Each row is followed by its class.
[-0.27  0.45  0.66 -0.75 -0.54 -0.38  1.37 -0.38 -0.81 -0.34  0.42 -0.39
 -0.40  0.52  0.66 -0.12  0.38  0.16  0.41  0.23 -1.69 -2.06 -0.15 -1.32
 -1.07 -1.26  0.29  0.26 -0.16 -0.19 -0.31  0.53  0.60  0.75  0.29 -0.19
  3.40 -0.20 -0.18 -1.53  0.01  0.69  0.53 -0.89 -0.35 -0.05 -0.42 -0.02
  0.82  0.06  0.70  0.22  0.26  0.37 -0.41 -0.39 -1.19  0.47  0.13  0.75
 -0.15  0.04 -0.21  0.44  0.25 -0.42  0.06  1.19 -0.01  0.26 -0.65 -0.74
 -0.43 -1.00  3.56  0.84 -0.45 -0.44 -0.41]
Z596
[ 0.59 -0.20  0.28  0.05 -0.37 -1.53  0.54 -0.46  0.17  0.68 -0.61  0.18
 -0.33  0.42 -0.09 -0.61  0.31  0.21  0.10  0.06  1.78  0.34  1.02  0.10
 -0.62 -0.28  0.31 -0.54 -0.51  0.23 -0.35 -0.83 -0.20  0.43 -0.29 -0.28
  2.36 -0.13  0.61 -0.61 -0.07 -0.12  0.15  0.12  0.18 -0.17  0.62 -0.07
 -0.09 -0.14  0.48 -0.93 -0.10  1.61 -0.93 -0.11 -0.86  0.14  0.21 -0.44
 -0.07 -0.01 -0.31 -0.21  0.27  0.46 -0.13  1.38 -0.22 -0.88 -0.62  0.07
 -0.13 -0.33  1.22  0.16  0.00 -0.37  0.54]
Z596
[-1.11 -0.11 -0.17  0.33 -0.39 -1.26 -0.48  0.29  1.11 -0.29 -1.69  0.33
  0.16 -0.34  0.17  1.29  0.08  0.21  0.18  1.69 -1.97 -0.76 -0.38 -0.04
  0.56  0.09  0.22  1.80  0.82 -0.90 -0.01  1.52  0.54 -0.19  0.30  0.79
 -1.25 -0.48 -0.15 -0.87  0.50  0.92 -0.01 -0.99  1.18  0.35  0.85  0.40
 -0.94  0.13 -0.54 -0.62 -0.19  0.79  0.29  0.49  1.36 -0.03 -2.08 -0.72
 -0.77 -0.20  0.33 -2.10  0.33  0.17  0.01 -0.84  0.61 -1.10 -1.10  0.00
 -0.23  0.21 -0.03 -0.26 -0.35  0.36 -0.04]
Z772
[ 0.78  1.24  0.12 -0.78 -1.14  0.17  0.80 -0.62 -0.80 -1.22 -0.15  0.53
 -1.18 -0.21  0.02 -2.96  0.38 -0.35 -1.20 -2.95  0.67  1.99 -2.18 -0.47
 -1.23  0.84 -0.98 -0.68 -2.60 -0.02 -0.93 -1.30  0.37  0.40 -0.47  0.30
 -0.17  0.59 -0.68 -1.40 -0.51 -4.19  0.14  0.13 -2.80 -1.24 -0.26 -1.16
  0.65  0.20  1.87  0.39  0.41 -0.08 -0.10  0.64 -5.02 -0.11 -0.95  0.07
 -1.27  0.73 -0.31  0.80  0.09  0.63  0.37  1.36 -2.21  1.45 -0.04  0.14
 -0.13 -0.63 -0.62 -0.92  1.29 -0.86  0.23]
Z88
[ 0.66 -0.64  0.65 -1.32 -2.10 -2.20  2.51 -0.48  0.46  0.04  0.11  1.72
 -0.67  0.83 -0.42 -2.29  0.14  0.00 -0.40 -1.14 -3.19 -3.36 -3.85 -0.35
 -1.91 -0.14  0.93 -2.14  1.20 -0.39 -0.80 -2.12 -0.24  1.25  0.19 -0.07
  1.68  0.02 -0.78 -2.96  0.07 -3.48 -0.34 -0.47 -0.88  0.15  0.51 -0.30
  0.52 -0.10  5.17  0.02  0.32  1.31 -1.15  0.43 -4.26 -0.61 -0.83  2.27
 -1.88  1.29 -1.15 -0.86 -0.02 -0.41 -0.22  2.64 -1.47 -0.42 -2.66 -0.38
 -1.52 -0.41  0.15  0.24 -0.64 -0.24 -0.34]
Z88
[-0.56  0.85  0.14 -1.07  1.09 -0.26 -0.86  0.61 -0.20 -0.73  0.87 -1.42
  0.37 -0.36  1.15  0.60 -0.25  0.09 -0.61  0.15 -0.24 -1.22  3.68 -0.69
  0.38 -2.24 -0.62  2.21 -1.75  0.20  0.44  0.57  0.57  0.25  0.65 -0.12
  2.22  0.03  0.70  0.41 -0.42  0.94  0.53  1.00  1.36 -1.22  0.02 -0.55
  0.44  0.63 -0.85 -1.02  0.10 -0.33  0.21  0.86  1.37  0.87  0.18 -0.18
 -0.53 -0.38 -0.28 -1.52 -0.32  0.35 -0.02  0.14  0.81  2.13 -0.11 -0.15
  0.53 -0.14  3.70 -0.94 -0.78  1.09  0.54]
Z457
[-0.10 -0.24 -0.27 -0.06 -2.54 -1.20 -0.38 -0.34  0.91  0.20  0.90  1.16
  1.20 -0.66 -2.14 -0.30  0.19 -0.29 -0.74 -0.08  1.77 -0.92 -1.15  0.81
  0.51  1.72  1.55 -0.54  1.66 -0.12 -0.51 -1.31  0.47  0.30 -0.48 -0.18
 -2.14 -0.02 -1.48 -0.48  0.49 -2.75 -1.89 -0.08 -1.36  0.90  1.29 -0.17
 -1.05 -0.83  1.23  0.10 -0.45 -0.12  0.71 -0.86 -2.02 -1.00  0.44 -0.35
 -0.03 -0.11  0.01  1.16  0.27  0.32  0.40  1.14 -1.16 -2.93 -1.76  0.01
 -0.12  0.53 -5.06  0.55  0.39 -1.27  0.39]
Z88
[ 0.53 -0.54 -0.24  0.01 -0.68 -1.44  0.19 -0.73  0.48  0.31 -0.96 -0.33
 -0.55  1.43 -0.11 -0.76  0.70  0.54  0.84 -0.19  0.27 -1.22 -1.54 -0.59
 -1.75 -0.70  0.02 -0.91 -0.57  0.20  0.50 -0.95 -0.39  0.58  0.28 -0.25
  1.30 -0.46 -0.06 -1.29  0.38 -0.51  0.79 -0.58  0.04  0.17  0.09  0.11
  0.52 -0.02  0.99 -0.52 -0.19  0.36 -0.75 -0.86 -1.11  0.32 -0.29 -1.82
 -0.45 -0.08 -0.78 -0.24 -0.01 -0.05 -0.38  1.65 -0.90 -1.19 -1.32 -0.81
 -0.14 -0.59  1.18 -0.32 -0.46 -0.62 -0.01]
Z596
[ 0.67  0.35 -0.13 -1.00 -1.90 -2.71 -0.03 -0.21  0.88 -0.44 -1.14  1.06
  0.06 -0.37  0.07 -3.40 -0.77 -0.06 -1.79 -2.91  1.69 -1.53  0.92  1.79
 -1.32 -1.79 -0.02 -0.18 -1.81 -0.87 -1.39 -4.12  0.46  0.65 -0.20  0.23
 -2.12 -0.24 -0.66 -1.29 -0.09 -4.26 -0.40  2.47  0.05 -1.13  0.66 -1.94
 -0.12  0.26  2.30 -1.67  0.38 -0.74  0.48  1.25 -1.74  0.37 -0.87  0.03
 -2.27  0.17 -0.87 -2.51 -0.67  0.31 -0.23  1.69 -1.02  1.22 -1.00  0.13
  0.45  0.19 -1.06 -1.63  0.68  1.25  0.79]
Z88
[-0.37  0.66 -0.23 -0.69 -0.13  1.32 -0.54  0.29 -1.06 -0.01  2.79 -1.24
  1.53 -0.76  0.85  0.76  0.08 -0.70  0.22 -0.96  1.88 -1.90  0.20 -0.14
  1.27 -1.40  0.28 -0.05  1.16  0.01  0.56  0.68  0.15 -0.21 -0.44 -0.81
  0.04 -1.07 -1.07  1.72  0.22  0.37 -1.95  1.36  0.18  0.14 -0.52 -0.30
  0.29 -0.06 -1.43  0.71  0.30 -2.01  1.30  0.21  0.25  0.17 -0.32 -0.66
  0.85 -0.36  0.43  3.57  0.26 -0.21 -0.07  0.62 -0.20  1.22  1.23  0.50
  0.51  0.37 -0.94  0.37 -0.09  0.04  0.17]
Z539
[ 0.56 -0.53  0.07  0.28 -1.15 -0.75  1.04 -0.61 -0.12  0.20 -0.88  1.36
 -0.34  0.31 -1.04 -2.42 -0.05  0.13 -0.50 -1.24 -0.40  0.75 -2.27  1.18
 -0.94  2.05  0.40 -3.10  0.27  0.08 -0.89 -2.52  0.28  0.22 -0.53  0.34
 -1.52  0.25 -0.46 -1.19  0.21 -2.17 -0.51  0.23 -1.59  0.09  0.31 -0.32
 -0.27 -0.13  2.41 -0.65  0.05  0.37 -0.21 -0.71 -2.05 -0.66 -0.05  1.02
 -0.36  0.79 -0.04  0.57 -0.14 -0.97 -0.27  1.02 -1.36 -1.06 -0.03  0.31
  0.05  0.40 -2.44  0.19  1.15 -0.53 -0.41]
Z88
[-0.78  0.16 -1.16  0.51  0.13  2.08 -1.05 -0.10  0.03 -0.82  0.49 -0.67
 -1.03 -0.36  1.18  0.24 -0.20 -0.42  1.08 -1.57 -2.92  0.38 -6.07 -2.86
 -0.43  1.01 -2.36 -2.41  0.97  0.10 -0.77  1.70 -0.48 -0.58 -0.15  1.43
 -2.75 -0.22 -1.42 -1.69  0.14  0.57  0.34 -0.90 -1.22  2.11 -1.65  1.74
  1.18  0.41 -0.70  0.74  0.21 -1.23  1.01 -0.79 -3.21  0.22 -0.62  0.06
  0.47  0.41  0.47  5.14  1.20 -1.47 -0.08  0.19 -2.31 -0.13  2.09  0.02
 -0.64 -1.41 -2.93 -0.15  0.38 -1.17 -1.36]
Z539
[ 1.02 -1.07  0.60 -0.44 -0.45 -1.87  0.92 -0.24  0.84  0.99  0.85  0.74
  0.54  0.69 -1.29 -0.81  0.04  0.37 -0.47 -0.19  2.44 -1.71  1.59  1.63
 -0.09 -0.08  2.00 -1.61  2.16 -0.67 -1.07 -2.08 -0.42  1.16  0.35 -1.27
  1.69 -0.04 -0.57  0.10  0.78 -0.98 -1.39  0.53 -0.53  0.67  0.51 -0.61
 -0.29 -0.63  2.11 -0.16  0.18  0.67 -0.49 -0.23 -1.42 -0.68  0.39  1.50
 -0.03  0.21 -0.39 -0.38 -0.80 -0.14  0.27  1.42 -0.69 -0.15 -1.42  0.02
  0.13  0.50 -0.36  1.03 -0.65 -0.35  1.14]
Z539

Each row is followed by its class.
[-0.52  0.67 -0.88  0.38 -0.35  0.14 -0.24  0.76 -0.27  0.55 -3.49 -0.50
  0.36 -0.34  0.84 -0.08  0.05  1.14 -1.21  1.96 -0.42 -0.37  2.39 -0.11
  2.14  2.33 -0.33  1.03  0.52 -0.67 -1.13 -1.18 -0.85 -1.30 -0.62 -0.35
  0.17 -0.92 -0.23 -0.76 -0.28  0.59  1.22 -0.66 -0.26  0.22  0.17 -0.55
  0.01  0.80  0.71  0.28 -0.80  0.23  1.12  0.77 -0.48 -1.18  1.52  0.56
 -0.12 -0.54 -0.41  0.89 -1.24  0.98  0.48 -0.11  0.05  1.75 -0.19 -0.80
 -1.45  0.92 -0.44 -0.18 -1.05  0.12  0.13]
U
[ 0.02 -0.10 -0.54 -0.46  0.79  0.43 -0.07  0.04 -0.59 -0.06 -0.30 -0.30
  0.18  0.73 -0.02 -0.08 -0.27 -0.50  0.83  0.05 -0.01  0.34 -0.79  0.21
 -0.40 -0.02  0.24 -0.43 -0.27  0.04  0.02 -0.24  0.26 -0.45 -0.17  0.71
  0.48  0.43  0.36  0.47 -0.09 -0.56 -0.84  0.21 -0.20  0.03 -0.26  0.91
 -0.42  0.06 -0.05 -0.54  0.41 -0.09 -0.47 -0.37 -0.59 -0.57 -0.32 -0.05
 -0.48  0.22  0.48  0.22  0.12 -0.57 -0.25  0.27  0.27 -0.30 -0.66  0.27
  0.45  0.25 -0.13  1.32 -0.14 -0.29  0.38]
J
[-0.03 -0.61  0.38 -0.04 -0.88 -0.62 -0.24 -0.69  0.38  0.04  0.83 -0.11
 -1.23 -2.03 -0.90  0.79  0.74  0.25  0.13  0.33 -0.59 -1.17  0.81  1.32
 -0.09 -0.59 -0.19 -0.99  0.67  0.71  0.70  0.15 -1.08  0.57  0.38  1.07
  0.51 -0.04 -0.39  0.47  1.04  0.29  1.72 -0.39  0.47 -0.51  1.24 -0.12
  0.44  1.65 -0.20 -0.02  2.14 -0.32  0.56 -0.09  0.53 -0.57  0.88 -0.91
  1.34 -0.40 -0.23 -0.50 -0.32 -0.48 -0.34 -0.44 -0.62 -1.69  1.07 -0.22
  0.07 -1.10  1.30 -1.97  0.33  0.30 -2.02]
U
[ 0.09  0.32 -0.48 -0.16  0.16  0.17  0.08  0.26 -0.25  0.01 -1.05 -0.11
  0.41  0.55  0.17 -0.03 -0.25  0.36 -0.21  0.23 -0.18  0.11  0.36 -0.09
  0.60  0.87 -0.01  0.38 -0.02 -0.12 -0.39 -0.37  0.03 -0.14 -0.19 -0.27
  0.08  0.17  0.01 -0.18 -0.08  0.10 -0.18 -0.09 -0.03  0.24 -0.22 -0.21
  0.00 -0.11 -0.12 -0.10 -0.40  0.13  0.08  0.29 -0.50 -0.54  0.33 -0.19
 -0.28  0.17 -0.12  0.33 -0.23  0.24  0.22  0.00  0.18  0.63 -0.21 -0.33
 -0.27  0.28 -0.42 -0.08 -0.26  0.00 -0.10]
K
[-0.17 -0.12 -1.17  0.23  0.00 -0.61 -0.33  0.23 -0.59  0.85 -2.21 -0.42
 -0.61 -1.46  0.33 -0.18  0.01  0.34 -0.10  2.53 -0.37 -0.56  1.75  0.81
  0.46  1.44 -0.16 -0.99  0.75 -0.26 -0.23 -1.38 -0.90 -1.47 -0.71  1.28
  0.97 -1.54  0.34  0.43  0.18 -0.22  1.47 -0.68 -0.43 -0.41  0.21  0.66
 -0.40  2.32  0.46 -0.02  0.99 -0.29  0.48 -0.08 -0.25 -1.53  1.13  0.34
  0.31 -0.87  0.07  0.95 -1.12 -0.02 -0.04 -0.18  0.01 -0.45 -0.69 -0.33
 -0.18  0.30  0.82  1.30 -0.75  0.20 -0.14]
U
[-0.12 -0.49 -1.00 -0.31  0.35 -0.27 -0.21 -0.14 -0.41  0.49 -0.68 -0.41
 -0.80 -1.48 -0.08  0.01  0.12 -0.51  0.90  1.59 -0.30 -0.47  0.52  1.09
 -0.58  0.15 -0.01 -1.56  0.48  0.17  0.42 -0.75 -0.63 -0.94 -0.51  1.93
  1.06 -1.15  0.39  0.82  0.60 -0.48  0.73 -0.33 -0.23 -0.56  0.59  1.13
 -0.31  2.05  0.28 -0.25  1.89 -0.40 -0.01 -0.65 -0.03 -1.12  0.69  0.22
  0.42 -0.70  0.53  0.48 -0.65 -0.86 -0.60 -0.12 -0.06 -1.26 -0.58  0.40
  0.36 -0.21  1.26  1.34 -0.31 -0.02 -0.25]
U
